Here is a tiny trained network, its code and every weight. The questions are about switching its units off for an input and a target symbol, where a switched-off unit gives its printed mean instead of its output.

import numpy as np


def w(rows, s, z=0):
    codes = np.array(rows[::2]) - 128.0
    scale = np.full(codes.shape[1], s)
    scale[-1] = z or s
    return codes * scale


def f(y):
    return y / 2 * (1 + np.tanh(0.7978845608 * (y + 0.044715 * y**3)))


def softmax(a):
    e = np.exp(a - a.max(-1, keepdims=True))
    return e / e.sum(-1, keepdims=True)


def log_softmax(a):
    a = a - a.max(-1, keepdims=True)
    return a - np.log(np.exp(a).sum(-1, keepdims=True))


def net(x, mask):
    ids = ['ΓΔΞΣμπψ'.index(c) for c in x.split()]
    T = len(ids)
    res = E[ids] + P[:T]
    r = res
    for j in range(3):
        rows = slice(2 * j, 2 * j + 2)
        q, k, v = (r @ M[0][rows].T for M in (Q, K, V))
        z = softmax(np.where(np.tri(T) > 0, q @ k.T / 2**0.5, -1e9)) @ v
        o = O[0][rows]
        res = res + np.where(mask[j], z, o[:, -1]) @ o[:, :-1]
    y = f(res @ A[0][:, :-1].T + A[0][:, -1])
    res = res + np.where(mask[3:15], y, B[0][:, -1]) @ B[0][:, :-1]
    return log_softmax(res[-1] @ U[:, :-1].T + U[:, -1])


Q, K, V, O, A, B = {}, {}, {}, {}, {}, {}
E = w([
[171,148,164,142],'Γ',
[162,202,149,121],'Δ',
[83,128,137,163],'Ξ',
[102,190,131,127],'Σ',
[112,152,127,155],'μ',
[140,111,156,170],'π',
[128,70,2,49],'ψ',
],0.008)
P = w([
[147,107,129,108],'0',
[148,135,74,213],'1',
[170,130,49,167],'2',
[153,89,179,36],'3',
[3,182,165,199],'4',
[192,178,87,169],'5',
],0.0044)
Q[0] = w([
[126,101,122,133],'H1',
[122,74,107,137],'H1',
[28,113,235,52],'H2',
[214,57,188,2],'H2',
[166,141,194,148],'H3',
[109,130,115,161],'H3',
],0.038)
K[0] = w([
[142,141,152,124],'H1',
[181,160,183,142],'H1',
[149,189,56,254],'H2',
[94,197,247,227],'H2',
[66,96,93,59],'H3',
[122,115,97,158],'H3',
],0.037)
V[0] = w([
[145,89,59,76],'H1',
[123,151,178,158],'H1',
[86,17,141,167],'H2',
[252,74,124,151],'H2',
[155,144,129,94],'H3',
[115,155,212,155],'H3',
],0.026)
O[0] = w([
[208,146,104,46,97],'H1',
[77,123,143,191,146],'H1',
[59,253,176,38,131],'H2',
[174,244,47,194,253],'H2',
[141,77,123,137,115],'H3',
[54,164,39,124,98],'H3',
],0.014,0.0039)
A[0] = w([
[37,181,172,99,64],'N1',
[140,134,146,92,73],'N2',
[105,122,6,140,55],'N3',
[129,120,200,142,224],'N4',
[64,51,119,104,41],'N5',
[64,208,188,140,94],'N6',
[68,152,231,228,253],'N7',
[144,137,167,198,89],'N8',
[93,79,116,184,4],'N9',
[128,115,9,24,118],'N10',
[126,214,93,143,157],'N11',
[105,191,78,186,103],'N12',
],0.012,0.0056)
B[0] = w([
[87,109,249,87,183],'N1',
[183,156,133,154,142],'N2',
[184,63,239,195,188],'N3',
[82,168,62,152,156],'N4',
[202,107,134,28,153],'N5',
[27,224,176,128,207],'N6',
[148,112,24,229,250],'N7',
[98,144,184,96,166],'N8',
[43,51,166,20,163],'N9',
[24,98,191,185,154],'N10',
[89,113,40,64,240],'N11',
[233,175,159,43,248],'N12',
],0.02,0.017)
U = w([
[252,121,91,115,37],'Γ',
[31,137,148,189,3],'Δ',
[123,186,100,69,148],'Ξ',
[142,126,35,239,240],'Σ',
[109,64,62,85,235],'μ',
[153,145,174,163,210],'π',
[124,92,244,98,37],'ψ',
],0.0038,0.0028)

Each question gives the input, a string of symbols that net reads in full, and the target symbol t.
The units are the heads (2 rows each of Q, K, V and O) and the neurons (one row each of A and B). Each row of codes is followed by its name. A weight is (code - 128) times the scale printed after its matrix; where a second scale follows, it is the last column's (O, A, B and U).
mask holds one flag per unit, heads first, then neurons. A switched-off unit (its flag False) gives its mean, the last column of its rows in O or B, instead of its output. The means were averaged over made-up inputs and are rounded, as every weight is.
A unit's drop is (log p(t) with every unit on - log p(t) with that unit switched off) / (log p(t) with every unit on - log p(t) with every unit switched off).
The circuit of an input: a set's keep is (log p(t) with only the set's units on - log p(t) with every unit switched off) / (log p(t) with every unit on - log p(t) with every unit switched off). Starting from the 12 units with the biggest drops (on a tie, the unit counted first), units are removed one at a time, each time the one whose removal leaves the highest keep (on an exact tie, the one counted first), for as long as the keep stays at least 0.8.
circuit, biggest first: the units of the circuit, biggest drop first
unit that matters most: the unit with the biggest drop
top k neurons: the k neurons with the biggest drops, biggest first
heads that matter: for each layer, one digit per head in row order, 1 if its drop is at least 0.15 and else 0, layers parted by /
input π Δ π Ξ, target ψ: heads that matter => 011
input π π μ Γ Γ, target Σ: circuit, biggest first => (N7, H1)
input π π Σ Γ Γ, target μ: circuit, biggest first => (H2, N9, N3)
input π μ Δ π Γ, target ψ: top 2 neurons => (N9, N3)
input Ξ π Γ Γ Σ Γ, target Γ: circuit, biggest first => (H2, N12, N6)
input Δ Σ π π, target μ: heads that matter => 010
input π π Γ Γ π Ξ, target Γ: circuit, biggest first => (H2, N12, N6)
input Ξ Δ π, target Δ: top 3 neurons => (N12, N1, N6)
input Ξ Γ μ, target Δ: heads that matter => 010
input Σ Ξ Δ, target μ: unit that matters most => H2
input π π π ψ Σ Γ, target Γ: circuit, biggest first => (H1, N6)
input Σ Γ Γ, target μ: heads that matter => 010
input Γ Γ Γ Γ π μ, target Γ: circuit, biggest first => (H2, N12, N6)
input Γ Γ Γ π Γ ψ, target ψ: circuit, biggest first => (N7)
input Γ π Γ μ Γ Σ, target Σ: heads that matter => 110
input π Ξ Ξ π, target Δ: circuit, biggest first => (H2, N12, N6)
input Ξ Δ Δ Ξ π, target ψ: circuit, biggest first => (H2, N9, N11)
input ψ Ξ π, target Σ: circuit, biggest first => (N12, N1, N9)
input π Σ Δ Ξ, target μ: top 2 neurons => (N9, N12)
input π π π Γ μ, target Ξ: unit that matters most => N12
input Δ Ξ π Ξ Γ μ, target Δ: top 3 neurons => (N1, N12, N6)
input ψ Γ π Δ, target π: top 3 neurons => (N10, N7, N12)
input Ξ Γ ψ π, target Σ: top 2 neurons => (N12, N4)
input Ξ π Γ, target Δ: top 3 neurons => (N12, N1, N6)
input Γ π π Δ Γ Ξ, target ψ: top 4 neurons => (N9, N3, N11, N8)
input π Γ π π, target Γ: top 2 neurons => (N12, N6)
input π π ψ, target ψ: unit that matters most => N3
input π Γ μ π Γ π, target Ξ: top 2 neurons => (N12, N6)
input π Δ Γ π μ, target Γ: top 2 neurons => (N12, N3)
